Below is a small trained network, with its code and all its weights. Each question gives an input and a target symbol and asks what happens when units are switched off, that is, made to give their printed mean instead of their output.

import numpy as np


def w(rows, s, z=0):
    codes = np.array(rows[::2]) - 128.0
    scale = np.full(codes.shape[1], s)
    scale[-1] = z or s
    return codes * scale


def norm(h):
    return h / np.sqrt((h * h).mean(-1, keepdims=True) + 1e-5)


def f(y):
    return y / 2 * (1 + np.tanh(0.7978845608 * (y + 0.044715 * y**3)))


def softmax(a):
    e = np.exp(a - a.max(-1, keepdims=True))
    return e / e.sum(-1, keepdims=True)


def log_softmax(a):
    a = a - a.max(-1, keepdims=True)
    return a - np.log(np.exp(a).sum(-1, keepdims=True))


def net(x, mask):
    ids = ['εζθλμξπστφψω'.index(c) for c in x.split()]
    T = len(ids)
    res = E[ids] + P[:T]
    r = norm(res)
    for j in range(2):
        rows = slice(4 * j, 4 * j + 4)
        q, k, v = (r @ M[0][rows].T for M in (Q, K, V))
        z = softmax(np.where(np.tri(T) > 0, q @ k.T / 4**0.5, -1e9)) @ v
        o = O[0][rows]
        res = res + np.where(mask[j], z, o[:, -1]) @ o[:, :-1]
    y = f(norm(res) @ A[0][:, :-1].T + A[0][:, -1])
    res = res + np.where(mask[2:10], y, B[0][:, -1]) @ B[0][:, :-1]
    return log_softmax(norm(res)[-1] @ U[:, :-1].T + U[:, -1])


Q, K, V, O, A, B = {}, {}, {}, {}, {}, {}
E = w([
[151,129,96,107,137,137,145,121],'ε',
[100,186,153,160,94,171,7,122],'ζ',
[108,118,132,110,113,120,148,128],'θ',
[122,94,153,125,132,153,151,128],'λ',
[117,150,113,116,112,119,153,157],'μ',
[159,105,144,138,140,143,135,170],'ξ',
[143,99,105,144,137,159,142,140],'π',
[147,114,138,107,129,125,132,122],'σ',
[140,91,149,134,128,118,136,141],'τ',
[120,100,130,166,121,127,151,175],'φ',
[122,106,109,116,119,104,137,101],'ψ',
[158,108,107,143,134,110,136,159],'ω',
],0.021)
P = w([
[100,114,122,100,133,116,96,130],'0',
[121,117,127,97,87,128,130,137],'1',
[138,114,113,108,83,133,94,123],'2',
[162,131,148,116,107,120,106,105],'3',
[88,126,128,106,182,108,85,126],'4',
[104,175,122,60,120,145,179,162],'5',
[132,179,28,168,126,250,108,136],'6',
[133,97,110,147,58,124,141,109],'7',
],0.018)
Q[0] = w([
[106,146,102,113,170,155,99,154],'h1',
[145,62,85,113,59,145,73,156],'h1',
[148,156,123,197,160,172,140,93],'h1',
[115,81,147,121,161,104,114,113],'h1',
[107,141,154,31,127,148,138,165],'h2',
[98,97,132,96,158,80,90,162],'h2',
[100,155,154,161,226,70,39,108],'h2',
[199,95,146,116,3,106,112,121],'h2',
],0.015)
K[0] = w([
[153,167,157,150,50,170,115,114],'h1',
[98,152,143,160,186,108,103,110],'h1',
[180,136,152,155,132,103,199,87],'h1',
[82,153,150,118,151,146,137,139],'h1',
[124,105,85,125,54,142,67,149],'h2',
[73,78,64,66,105,187,172,170],'h2',
[159,75,113,84,156,92,247,160],'h2',
[70,146,136,136,216,107,40,129],'h2',
],0.014)
V[0] = w([
[159,114,96,104,141,147,97,137],'h1',
[165,135,132,100,130,110,128,92],'h1',
[150,102,103,112,178,113,250,138],'h1',
[126,104,78,190,141,100,95,106],'h1',
[183,162,80,75,129,62,119,102],'h2',
[128,188,85,115,135,199,121,180],'h2',
[176,117,171,160,135,72,101,224],'h2',
[175,90,213,76,168,186,128,126],'h2',
],0.015)
O[0] = w([
[118,121,206,141,131,115,93,111,186],'h1',
[101,69,154,130,121,101,114,129,111],'h1',
[117,182,71,119,136,5,147,206,2],'h1',
[90,125,139,131,192,148,88,136,125],'h1',
[95,70,142,176,126,60,122,135,108],'h2',
[181,175,151,220,74,135,113,112,158],'h2',
[130,168,183,142,192,116,211,104,142],'h2',
[196,144,185,70,74,99,138,116,137],'h2',
],0.016,0.011)
A[0] = w([
[135,180,155,158,110,219,22,114,47],'n1',
[181,202,83,32,166,189,229,73,254],'n2',
[83,88,113,3,149,178,92,97,220],'n3',
[147,2,45,67,54,133,49,187,57],'n4',
[120,80,81,197,117,210,120,84,152],'n5',
[102,205,158,190,45,212,58,63,216],'n6',
[165,171,52,76,40,156,87,128,253],'n7',
[170,92,131,119,37,138,72,157,152],'n8',
],0.0094,0.0034)
B[0] = w([
[112,56,192,144,170,161,182,76,209],'n1',
[154,125,36,190,169,87,21,178,181],'n2',
[184,91,119,140,67,177,225,139,181],'n3',
[93,249,115,140,137,128,147,81,160],'n4',
[151,123,136,115,30,111,220,134,198],'n5',
[177,23,135,144,108,215,138,157,255],'n6',
[61,128,225,139,169,201,184,219,177],'n7',
[43,196,166,109,159,109,42,142,178],'n8',
],0.011,0.016)
U = w([
[224,203,176,171,111,73,146,83,78],'ε',
[86,119,172,157,202,78,186,101,78],'ζ',
[149,125,105,128,107,138,103,34,101],'θ',
[127,64,183,137,151,207,51,131,118],'λ',
[145,161,50,168,186,143,75,113,245],'μ',
[181,85,97,205,54,105,170,123,215],'ξ',
[44,47,51,70,126,118,110,135,109],'π',
[115,129,123,167,85,76,2,117,251],'σ',
[187,39,76,63,157,74,165,160,107],'τ',
[76,213,116,113,93,150,206,93,67],'φ',
[172,157,106,54,51,142,62,202,74],'ψ',
[134,90,189,58,51,42,151,91,73],'ω',
],0.0088,0.0025)

Each question gives the input, a string of symbols that net reads in full, and the target symbol t.
The units are the heads (4 rows each of Q, K, V and O) and the neurons (one row each of A and B). Each row of codes is followed by its name. A weight is (code - 128) times the scale printed after its matrix; where a second scale follows, it is the last column's (O, A, B and U).
mask holds one flag per unit, heads first, then neurons. A switched-off unit (its flag False) gives its mean, the last column of its rows in O or B, instead of its output. The means were averaged over made-up inputs and are rounded, as every weight is.
A unit's drop is (log p(t) with every unit on - log p(t) with that unit switched off) / (log p(t) with every unit on - log p(t) with every unit switched off).
The circuit of an input: a set's keep is (log p(t) with only the set's units on - log p(t) with every unit switched off) / (log p(t) with every unit on - log p(t) with every unit switched off). Starting from all 10 units, units are removed one at a time, each time the one whose removal leaves the highest keep (on an exact tie, the one counted first), for as long as the keep stays at least 0.8.
circuit, biggest first: the units of the circuit, biggest drop first
most important unit: the unit with the biggest drop
top k neurons: the k neurons with the biggest drops, biggest first
which heads matter: for each layer, one digit per head in row order, 1 if its drop is at least 0.15 and else 0, layers parted by /
drop when u is switched off: that unit's drop, to one decimal
input ε θ ξ ξ ξ θ, target ε: which heads matter : 01
input σ ψ λ π π μ, target ψ: top 2 neurons : [n2; n1]
input φ π μ θ τ σ, target ξ: which heads matter : 11
input φ τ π, target μ: circuit, biggest first : [h2; h1; n2]
input φ σ φ, target μ: circuit, biggest first : [h2; h1; n2]
input σ θ μ φ, target ω: circuit, biggest first : [h2; n6]
input θ π φ ε, target φ: which heads matter : 11
input τ ε λ π θ τ, target ψ: which heads matter : 11
input λ λ μ λ, target ψ: circuit, biggest first : [h2; h1; n2]
input τ ψ π ω, target τ: circuit, biggest first : [h2; n2; h1]
input φ τ λ θ φ μ λ, target φ: circuit, biggest first : [h2; n4; h1; n6]
input σ φ ω μ π, target μ: circuit, biggest first : [h2; n2; h1]
input φ φ π μ ε μ λ σ, target σ: most important unit : h1
input θ ξ τ π ω, target ε: circuit, biggest first : [h2; h1]
input φ ε ξ ξ ω ξ θ ε, target ζ: circuit, biggest first : [h2; h1]
input τ ψ ξ ξ τ, target π: circuit, biggest first : [h2; n6]
input ξ θ λ ε τ, target φ: circuit, biggest first : [h2; n4; h1]
input π μ τ π ε, target ξ: circuit, biggest first : [h2; h1]
input φ ψ θ τ μ τ, target φ: top 2 neurons : [n4; n6]
input π π π ω σ μ ξ, target ζ: top neuron : [n6]
input ω λ π π, target ζ: drop when h1 is switched off : 0.1
input μ μ λ, target ξ: drop when h2 is switched off : 1.4
input π μ θ ε θ λ μ π, target φ: drop when h1 is switched off : 0.4
input π σ λ π ξ, target ω: drop when h2 is switched off : 0.7
